Below are the code and all the weights of a small trained network. Each question names an input and a class and asks about switching units off, where a switched-off unit gives its printed mean instead of its output.

import numpy as np


def w(rows, s, z=0):
    codes = np.array(rows[::2]) - 128.0
    scale = np.full(codes.shape[1], s)
    scale[-1] = z or s
    return codes * scale


def f(y):
    return y / 2 * (1 + np.tanh(0.7978845608 * (y + 0.044715 * y**3)))


def log_softmax(a):
    a = a - a.max(-1, keepdims=True)
    return a - np.log(np.exp(a).sum(-1, keepdims=True))


def net(x, mask):
    res = np.array(x, float).reshape(1, 7) / 4 @ E
    y = f(res @ A[0][:, :-1].T + A[0][:, -1])
    res = res + np.where(mask, y, B[0][:, -1]) @ B[0][:, :-1]
    return log_softmax(res[-1] @ U[:, :-1].T + U[:, -1])


A, B = {}, {}
E = w([
[16,255,119,128],'x0',
[123,128,121,134],'x1',
[126,121,133,130],'x2',
[134,139,151,113],'x3',
[190,252,74,117],'x4',
[99,78,92,20],'x5',
[129,133,113,138],'x6',
],0.0071)
A[0] = w([
[191,75,127,135,71],'neuron 1',
[131,71,169,100,43],'neuron 2',
[102,138,202,178,98],'neuron 3',
[161,130,61,164,201],'neuron 4',
[11,53,171,151,151],'neuron 5',
[106,92,152,68,198],'neuron 6',
[125,87,73,97,55],'neuron 7',
[95,42,176,167,88],'neuron 8',
[158,149,181,185,102],'neuron 9',
[66,145,104,141,34],'neuron 10',
[118,95,90,86,42],'neuron 11',
[76,91,112,153,93],'neuron 12',
[106,108,55,17,158],'neuron 13',
[127,137,141,145,48],'neuron 14',
[132,138,142,199,61],'neuron 15',
[204,171,101,99,103],'neuron 16',
[156,81,118,112,37],'neuron 17',
[135,112,159,136,31],'neuron 18',
[211,76,107,143,56],'neuron 19',
[75,122,116,90,51],'neuron 20',
[81,43,130,192,93],'neuron 21',
[204,54,110,157,80],'neuron 22',
[109,80,91,76,97],'neuron 23',
[44,156,131,138,44],'neuron 24',
[166,129,164,237,42],'neuron 25',
[156,149,181,177,50],'neuron 26',
[103,99,111,74,64],'neuron 27',
[136,99,97,146,91],'neuron 28',
[165,132,162,212,63],'neuron 29',
[167,107,129,160,1],'neuron 30',
[218,98,126,113,35],'neuron 31',
[119,109,68,69,50],'neuron 32',
],0.012,0.007)
B[0] = w([
[73,93,167,31,184],'neuron 1',
[96,118,31,48,156],'neuron 2',
[153,191,167,208,159],'neuron 3',
[211,149,170,162,205],'neuron 4',
[204,208,35,100,253],'neuron 5',
[175,96,125,194,210],'neuron 6',
[33,54,221,201,135],'neuron 7',
[156,164,66,135,213],'neuron 8',
[120,88,171,207,165],'neuron 9',
[2,144,150,41,132],'neuron 10',
[113,79,101,173,129],'neuron 11',
[124,117,80,73,142],'neuron 12',
[167,83,156,242,220],'neuron 13',
[75,119,193,120,109],'neuron 14',
[62,85,203,201,139],'neuron 15',
[175,190,31,104,183],'neuron 16',
[63,119,148,123,141],'neuron 17',
[49,66,43,91,113],'neuron 18',
[72,225,230,92,191],'neuron 19',
[98,131,207,113,129],'neuron 20',
[167,194,147,182,201],'neuron 21',
[101,236,183,64,221],'neuron 22',
[106,65,75,130,164],'neuron 23',
[3,147,238,62,155],'neuron 24',
[74,9,66,176,173],'neuron 25',
[111,35,92,160,139],'neuron 26',
[53,78,104,172,138],'neuron 27',
[114,221,190,118,128],'neuron 28',
[113,59,158,192,163],'neuron 29',
[82,156,218,112,121],'neuron 30',
[62,160,108,13,167],'neuron 31',
[113,45,189,217,137],'neuron 32',
],0.0084,0.0071)
U = w([
[20,171,223,11,87],'0',
[225,158,82,122,153],'1',
[214,119,153,137,221],'2',
[126,1,183,222,2],'3',
[212,124,140,124,176],'4',
],0.0066)

Each question gives the input, the list of numbers given to net, and the class t.
The units are the neurons (one row each of A and B). Each row of codes is followed by its name. A weight is (code - 128) times the scale printed after its matrix; where a second scale follows, it is the last column's (A, B and U).
mask holds one flag per neuron, in row order. A switched-off neuron (its flag False) gives its mean, the last column of its row in B, instead of its output. The means were averaged over made-up inputs and are rounded, as every weight is.
A unit's drop is (log p(t) with every unit on - log p(t) with that unit switched off) / (log p(t) with every unit on - log p(t) with every unit switched off).
The circuit of an input: a set's keep is (log p(t) with only the set's units on - log p(t) with every unit switched off) / (log p(t) with every unit on - log p(t) with every unit switched off). Starting from the 12 units with the biggest drops (on a tie, the unit counted first), units are removed one at a time, each time the one whose removal leaves the highest keep (on an exact tie, the one counted first), for as long as the keep stays at least 0.8.
units of the circuit, in order: the units of the circuit, biggest drop first
unit that matters most: the unit with the biggest drop
k most important neurons: the k neurons with the biggest drops, biggest first
drop when u is switched off: that unit's drop, to one decimal
input [8,-1,5,1,-2,-6,3], class 0: units of the circuit, in order : [neuron 24]
input [-6,6,2,4,-1,7,5], class 3: units of the circuit, in order : [neuron 13; neuron 7]
input [-6,-6,-3,4,0,6,3], class 0: 3 most important neurons : [neuron 22; neuron 31; neuron 19]
input [7,-1,4,1,5,-1,-1], class 0: units of the circuit, in order : [neuron 24; neuron 5]
input [5,-6,-5,8,2,-2,2], class 0: units of the circuit, in order : [neuron 5; neuron 13]
input [-8,6,8,1,8,-5,7], class 0: units of the circuit, in order : [neuron 19; neuron 31; neuron 22]
input [-5,2,-4,7,1,-7,0], class 3: units of the circuit, in order : [neuron 25; neuron 5]
input [0,8,3,-6,-8,7,-1], class 1: 3 most important neurons : [neuron 5; neuron 8; neuron 2]
input [2,1,-1,-5,-8,-2,1], class 1: units of the circuit, in order : [neuron 5; neuron 8]
input [-8,-1,-3,-7,-1,-8,3], class 0: 2 most important neurons : [neuron 22; neuron 19]
input [5,3,4,8,-8,-5,-8], class 1: 2 most important neurons : [neuron 5; neuron 8]
input [6,6,4,-2,3,2,-1], class 0: 3 most important neurons : [neuron 24; neuron 5; neuron 10]
input [-6,-5,-3,5,1,7,-6], class 3: 2 most important neurons : [neuron 13; neuron 6]
input [-1,-1,3,-4,-8,-1,-3], class 1: unit that matters most : neuron 5
input [0,-2,-1,5,-6,2,2], class 1: drop when neuron 5 is switched off : 0.3
input [-1,-6,-4,-4,3,-8,7], class 3: drop when neuron 25 is switched off : 0.1
input [5,-3,-4,-6,-5,8,-7], class 3: drop when neuron 32 is switched off : 0.1
input [-3,6,7,-4,-7,2,6], class 1: drop when neuron 5 is switched off : 0.3
